(in the rows, 128 means zero)
Each row of numbers stands for one object and depends on some of the facts below. Use the named rows to name the rest.

Some rows with their names:
k476: [156  98 100 116 113 102 171 133 144 105 120  62 161 139 126 115 112 132
 118 155 114 157 190 131 126 159 103  76]
k631: [136  92 124 140 113 108 169 137 122 100 134  75 151 137 124 141 106 118
 103 142 116 167 179 148 116 149 115  94]
k693: [135  97 143 143 135 121 150 120 112 134 120 115 133 145 122 153 114 114
 131 172 117 166 164 109 144 135 130 104]
k229: [107 141 143 138  79 146 133 112  99 137 147 154 139 109 142 183 117 108
  92 120 108 103 156 128 152  99 136 147]
k578: [134 120 113 112  92 144  98 106 148 135 159 131 120 131 136 138 132 101
 135 168  77 154 173 106 143 154 127 113]
k878: [133  99 113 145 137 114 142 104 103 125 119 108 117 167 113 162 133 108
 134 170  89 139 175  78 137 121 109  65]
k389: [132  51 131 150 132 137 115 133 120 114 153 141 100 132 117 166 102  76
 115 196 109 148 141 140 133 157 101 131]
k230: [139 117 126 135 130 121 139 107 114 128 113 108 139 155 125 143 128 107
 144 169 109 167 175  98 140 137 132  87]
k325: [120 137 138 126  93 132 144 119 123 148 137 151 132 101 143 170 117 132
 106 126 101  91 153 116 155  98 120 142]
k949: [142  65 139 128 145 117 139 149 154 139 146 145 102 115 126 135 107 118
 143 188 112 158 130 121 132 158 102 134]
k192: [121 159 154 124  89 125 160 134 136 151 140 157 124  97 149 146 123 145
 113 104  96 108 146 111 158 101 144 140]
k815: [134 121 115 111  91 144  99 105 148 136 158 130 123 129 137 138 131 100
 137 169  80 153 172 108 142 155 127 114]
k227: [134 140 144 107  52 136 155 122 101 177 133 127 150  67 127 186 106 108
  93 155  86 101 110 113 146 111 129 136]
k591: [122 137 136 126  91 138 140 118 125 146 132 152 140 100 144 175 111 125
 107 132 105  94 155 123 160 102 122 148]
k512: [111 142 137 126  78 140 108 115 128 134 179 141 110 137 140 121 149 104
 122 127  74 179 167 104 131 150 162 106]
k612: [139 114 128 135 129 122 140 108 113 130 117 107 140 156 123 142 128 108
 135 172 111 168 174  96 144 139 133  85]
k279: [127 145 133 120  78 140 141  91 125 164 148 142 155 110 140 178 112 134
 118 146 151 103 159 128 134 104 113 180]

Some facts about the objects:
ξ: refers to; Θ: points at; Ψ: is of sort
k102	ξ	k562; k11	ξ	k277; k121	ξ	k483; k149	ξ	k256
k15	ξ	k563; k170	ξ	k238; k172	ξ	k454; k195	ξ	k132
k198	ξ	k38; k201	ξ	k121; k202	ξ	k445; k205	ξ	k769
k21	ξ	k250; k214	ξ	k836; k227	ξ	k698; k229	ξ	k446
k253	ξ	k108; k256	ξ	k534; k28	ξ	k949; k311	ξ	k925
k336	ξ	k687; k353	ξ	k441; k354	ξ	k214; k381	ξ	k832
k389	ξ	k336; k394	ξ	k275; k400	ξ	k227; k441	ξ	k354
k446	ξ	k547; k493	ξ	k702; k512	ξ	k612; k514	ξ	k631
k520	ξ	k93; k556	ξ	k514; k562	ξ	k556; k577	ξ	k428
k59	ξ	k802; k612	ξ	k28; k622	ξ	k486; k631	ξ	k476
k643	ξ	k622; k663	ξ	k11; k687	ξ	k783; k693	ξ	k825
k698	ξ	k819; k70	ξ	k94; k71	ξ	k719; k710	ξ	k506
k769	ξ	k253; k802	ξ	k693; k819	ξ	k577; k825	ξ	k373
k827	ξ	k198; k832	ξ	k318; k836	ξ	k520; k841	ξ	k710
k925	ξ	k353; k93	ξ	k398; k932	ξ	k389; k936	ξ	k201
k94	ξ	k352; k170	Θ	k825; k170	Θ	k477; k170	Θ	k15
k192	Θ	k296; k192	Θ	k305; k192	Θ	k673; k195	Θ	k578
k195	Θ	k618; k201	Θ	k389; k214	Θ	k21; k214	Θ	k130
k214	Θ	k279; k214	Θ	k826; k250	Θ	k618; k311	Θ	k928
k311	Θ	k202; k311	Θ	k121; k325	Θ	k843; k357	Θ	k400
k357	Θ	k261; k373	Θ	k428; k373	Θ	k841; k373	Θ	k702
k381	Θ	k815; k381	Θ	k318; k394	Θ	k59; k44	Θ	k554
k44	Θ	k354; k44	Θ	k352; k466	Θ	k827; k466	Θ	k277
k466	Θ	k802; k466	Θ	k94; k466	Θ	k121; k466	Θ	k413
k498	Θ	k130; k503	Θ	k483; k503	Θ	k345; k503	Θ	k888
k512	Θ	k296; k54	Θ	k827; k54	Θ	k59; k54	Θ	k393
k626	Θ	k412; k626	Θ	k154; k705	Θ	k827; k705	Θ	k428
k705	Θ	k149; k71	Θ	k117; k71	Θ	k393; k719	Θ	k643
k719	Θ	k783; k796	Θ	k667; k796	Θ	k783; k873	Θ	k164
k873	Θ	k132; k878	Θ	k198; k878	Θ	k431; k878	Θ	k389
k936	Θ	k59; k936	Θ	k132; k943	Θ	k238; k943	Θ	k539
k108	Ψ	244; k11	Ψ	804; k111	Ψ	272; k117	Ψ	738
k121	Ψ	804; k130	Ψ	804; k132	Ψ	244; k149	Ψ	738
k164	Ψ	804; k170	Ψ	804; k172	Ψ	804; k189	Ψ	235
k192	Ψ	738; k195	Ψ	244; k198	Ψ	738; k201	Ψ	272
k202	Ψ	804; k205	Ψ	244; k21	Ψ	738; k214	Ψ	738
k227	Ψ	738; k229	Ψ	738; k230	Ψ	244; k238	Ψ	272
k250	Ψ	738; k253	Ψ	235; k256	Ψ	738; k261	Ψ	244
k275	Ψ	244; k277	Ψ	804; k279	Ψ	738; k28	Ψ	804
k296	Ψ	738; k305	Ψ	804; k311	Ψ	738; k318	Ψ	244
k325	Ψ	738; k336	Ψ	244; k339	Ψ	804; k352	Ψ	244
k353	Ψ	804; k354	Ψ	272; k357	Ψ	235; k38	Ψ	272
k381	Ψ	738; k389	Ψ	272; k394	Ψ	272; k398	Ψ	244
k400	Ψ	738; k412	Ψ	272; k44	Ψ	804; k441	Ψ	244
k446	Ψ	804; k454	Ψ	272; k466	Ψ	244; k476	Ψ	244
k477	Ψ	244; k483	Ψ	738; k486	Ψ	738; k493	Ψ	235
k498	Ψ	738; k503	Ψ	804; k506	Ψ	272; k512	Ψ	235
k514	Ψ	244; k520	Ψ	272; k539	Ψ	738; k547	Ψ	272
k554	Ψ	738; k556	Ψ	738; k562	Ψ	272; k563	Ψ	244
k577	Ψ	738; k578	Ψ	235; k591	Ψ	738; k612	Ψ	244
k618	Ψ	235; k622	Ψ	244; k626	Ψ	272; k631	Ψ	804
k643	Ψ	244; k663	Ψ	244; k673	Ψ	738; k687	Ψ	738
k693	Ψ	804; k698	Ψ	738; k70	Ψ	738; k702	Ψ	244
k705	Ψ	738; k71	Ψ	272; k710	Ψ	272; k719	Ψ	804
k783	Ψ	738; k796	Ψ	235; k802	Ψ	244; k815	Ψ	235
k819	Ψ	235; k825	Ψ	804; k826	Ψ	235; k827	Ψ	804
k836	Ψ	738; k841	Ψ	804; k843	Ψ	738; k873	Ψ	738
k878	Ψ	244; k888	Ψ	738; k925	Ψ	738; k928	Ψ	738
k93	Ψ	804; k932	Ψ	244; k936	Ψ	738; k943	Ψ	738
k949	Ψ	272

Name these rows:
No name comes twice in this set of rows, the named rows included.
[113 109 132 142 116 147 132 117 139 123 143 176 132 138 158 149 112 153
  91 119 133  88 201 127 187 107 120 153] : k577
[126 130 136 123  86 138 143 120 124 153 133 151 140  99 143 170 110 130
 100 139 107  93 152 117 164 106 122 148] : k687
[128 118 114 111  95 140 101 108 146 140 162 133 119 130 135 138 137 109
 133 163  77 155 170 101 137 149 124 111] : k189
[132  94 128 109 152 117 128 108 129 132  86 109 182 118 140 134 125 126
 156 204 115 164 182 108 148 154 115  88] : k132
[112 149 140 134  67 148 133  85 102 156 160 146 155 118 136 188 116 118
 104 133 151 113 160 134 125 100 128 180] : k21
[141 114 138 137 126 124 147  93 117 146 131 104 151 155 118 163 113 115
 150 184 162 177 169 121 117 135 121 140] : k130
[ 68 120 154 131  97 136 125 115  81 141 141 168 167  82 153 183 135 134
  89 117  97 110 161 124 132  98 129 128] : k936
[152 107 111 112 147 121 137 124 132 137  96 107 166 138 130 140 114 120
 150 187 115 177 177  90 157 138 115  94] : k702
[113 111 152 161 131 117 152 117  88 125 136 122 117 155 118 162 131 104
 126 143 104 168 162 104 123 121 142  91] : k170
[125  66 165 147 149 140 115 128 113 166 150 185  85 132 122 152 120 101
 141 207 114 170 116  88 155 147 135 140] : k562
[118 144 134 124  84 131 150  98 122 169 155 146 143 112 137 176 121 147
 117 131 138  99 156 114 125  96 110 168] : k498
[113 104 133 139 146 141 118 134  81 118 118 125 183 136 130 182 108  84
 117 163 127 211 172 117 141 122 136 115] : k827
[134 157 152 121  84 140 145 126 140 143 130 151 142  94 153 150 108 122
 115 124 109 110 151 133 171 115 148 156] : k673
[137 142 113 118  99 150 132 142 124 145 132 154 157 104 142 184  96 114
  99 125 115 122 156 112 173  89 118 160] : k928

The same objects again, as new rows of numbers:
Some objects and their rows:
k477: [ 76 104 163 121 116 112 176 142  97 173  83 136 112 169  94 139 110  92
 117 139 141 155 158 154 143 128  69 151 149 151 115]
k441: [ 79 106 160 126 120 118 176 142 103 183  77 133 103 178  91 140 114  96
 120 146 129 160 151 148 134 125  62 150 152 151 121]
k943: [137 146 126 135 133 151 123 139 184 117 150  91 154 121 139  95 124 160
 138 140 110 122 108 124  90 124 148 106  93 126 126]
k277: [171 147 124 128 142 168 132 130  59  99 168 157  85  66 167 109 123 127
 133  84 139  99 106  79 160 152 146 124 142 126 152]
k705: [154 147 125 148 139 153 119 130 150 122 156  91 120 138 158  84 127 170
 122 146 108 125  94 109  79 124 152 110  86 124 125]
k253: [129  98 113 130  88  70 105 111  88 115  95 194 107 111 142 177 122 111
 108 105 136 128 111 136 163 158  74 144 175 142 143]
k454: [142 118 118 141 127 145 122 162 122  83 155 127 129 130 165 100 126 140
 166  97 130  87  89  96 141 165 110 129 140 128 140]
k170: [177 111 122 114 138  93 115 129 180 107 114 137 112 128 107 163 178 139
 114 124  99 106 131 112 104 155  67 104 125  91 167]
k547: [122 108 100 116 104 129  99 153 119 113 141 136 144 121 160  92 127 140
 118 102 113  85  62 108 139 165 150 120 134 120 141]
k486: [131 160 121  89 150 178 130 175 176 112 169  95 130  76 135  87 106 123
 115 126 112 107 114  98  90 126 163 105  92 107 135]
k296: [116 132 145 130 151 130 137 141 161 106 156  97 162 122 125 111 122 128
 142 120 149 103 101 121  90 135 206  99  82 132 107]
k192: [131 131 141 146 141 138 127 147 192 122 163 101 154 132 124 105 120 152
 143 141 131 113  76 121  74 133 169  98  95 136 122]
k428: [ 99 134 128 125 147 124  66 119  84 113 177 127 115 130 170 173 100 107
 126 116 153 159 180 124 115  79 107 144 139  98  94]
k673: [119 132 143 132 151 130 133 143 166 105 157  99 161 124 122 111 124 137
 139 127 149 107  99 122  90 135 205 100  86 131 113]
k352: [ 94  94 189  92 112 114 196 188 109 138 117 134  72 136 134 121  88  73
 134 135 153 140 161 139 133 148  24 155 160 136 124]
k612: [ 72 139 137 122 133 151 182 128  86 212  71 143 115 149  65 129 104  98
 107 148 125 168 145 149 150 120 100 151 155 167 122]
k393: [126 134 132 121 136 126  91  98 105 131 158 129 104 114 152 160 107 113
 124 148 171 171 187 149 124  87 134 147 136 106  93]

Which object is each row?
No name comes twice in this set of rows, the named rows included.
[141 122 126 149 131 142 117 157 120  76 160 120 125 153 164 107 133 138
 184  90 134  79  96  88 141 161  89 139 142 130 135] : k38
[207 137 122 123 120 164 164 116 149 141 121 140  89  86 121  62 151 160
 138 165 151 115  92 138 145 182 179 134 124 145 155] : k394
[ 63  83 161 115  90 103 155 167  89 164  98 143 109 165 138 119  88  94
 109 136 131 149 120 145 129 135  50 155 160 149 110] : k108
[ 95  74 173 130  91  66 176 125 113 181  65 134 115 188 106 134 132 115
 110 153 134 165 142 184 130 122  76 143 142 155 115] : k205
[133 142 107 152 136 118 132  74 101 171  89 210 119  91  55 201 141 110
 113 117 142 144 116 130 159 159 130 128 174 167 161] : k512
[164 140 141 158 139 136 145 112 169 129 136  86 137 138 136  97 154 180
 121 139  88 132 109 125  84  95 163  89  66 125 127] : k311
[174 111 184 118 131 114 140 125 105 100 186 129  72  87 185 146 117 107
 124 133 159 161 187 152 117  78  95 124 121 101 113] : k94
[136 151 122 126 143 142 116 129 146 107 147  90 134 131 147  89 123 148
 131 137 138 121 122 112 101 131 183 126  79 123 111] : k117
[118 145 113 138 129 144 114 127 163 121 140  96 173 131 137  94 127 155
 123 138 114 118 105 128 105 122 196 111  89 131 114] : k687
[163 144 146 124 137 126 149 112 148 117 131  89 123 116 137  85 147 156
 118 151 132 124 128 132 100 121 210 110  63 127 118] : k149
[155 152 141 115 156 134 123  82 118 142 138 125  92 108 116 161 132 113
 129 172 188 179 213 161 124  93 146 152 124 107 103] : k59
[139 133 129 140 130 134  81 103 116 146 168 133  94 112 162 152 107 135
 121 169 145 178 159 155 101  89  89 146 149 109 106] : k54

Now the same objects, written a new way:
Named rows:
k381: [115 151 147 148 162 134 157 147  97 136 108 141 109]
k819: [139 110 146  66  69  93 244 148 130  86  91 168 158]
k949: [130 141 107 112  90 168 101 131 137 141 121 128 135]
k705: [123 136 111 161 164 130 109 139  92 130 111  53 135]
k428: [140 113  73 147 174 122 102 145 125 133  98  66 140]
k373: [129 129  77 141 150 124  93 136 113 127 107 106 114]
k825: [120 174 162 159  40  87 116 123 175 144 125 234 147]
k237: [127 129 104 132 183 125  96 144 125 131 107 112 105]
k102: [122 133  95 122 174 136 147 149 109 147  98 134  95]
k446: [108 142 161 105  68  94 147 133 146 132 121 161 149]
k512: [122 148 146  87  94 111 165 134 149 129 127 133  92]
k445: [127 129 104 132 183 124  94 143 125 131 107 110 104]
k398: [126 135 122 105  94 141 104 131 140 130 122 113 131]
k93: [111 141 169 105  63 110 154 131 132 131 127 132 142]
k256: [119 154 145 163 166 133 149 147 107 144 109 139 115]
k201: [119 150 116 102  67 185 133 128 133 138 116 192 139]
k38: [130 141 107 112  89 171 103 131 137 140 120 125 135]

Rows to name:
No name comes twice in this set of rows, the named rows included.
[131 127 143 140 147 118 205 156 101 119  87 151 146] : k227
[106 143 162 107  68  91 145 133 149 133 121 168 148] : k28
[119 142 120 155 148 141 156 143  84 139 109  94 124] : k311
[112 140 162 109  84  85  99 129 157 122 125 124 152] : k339
[125 145 151 105 112 110 119 132 147 111 124 117 118] : k189
[122 132 101 127 165 132 143 148 115 142 103 147 101] : k832
[110 146 176 109  57 114 156 130 133 134 132 138 137] : k353
[126 130  79 100  59 181 154 133 107 145 115 115 144] : k71
[121 141 126 157 168 128 111 141  98 128 112  74 126] : k873
[120 176 159 159  22  85 121 120 169 141 124 251 147] : k693
[131 143 120 105  61 202 167 132 106 152 126 125 120] : k520

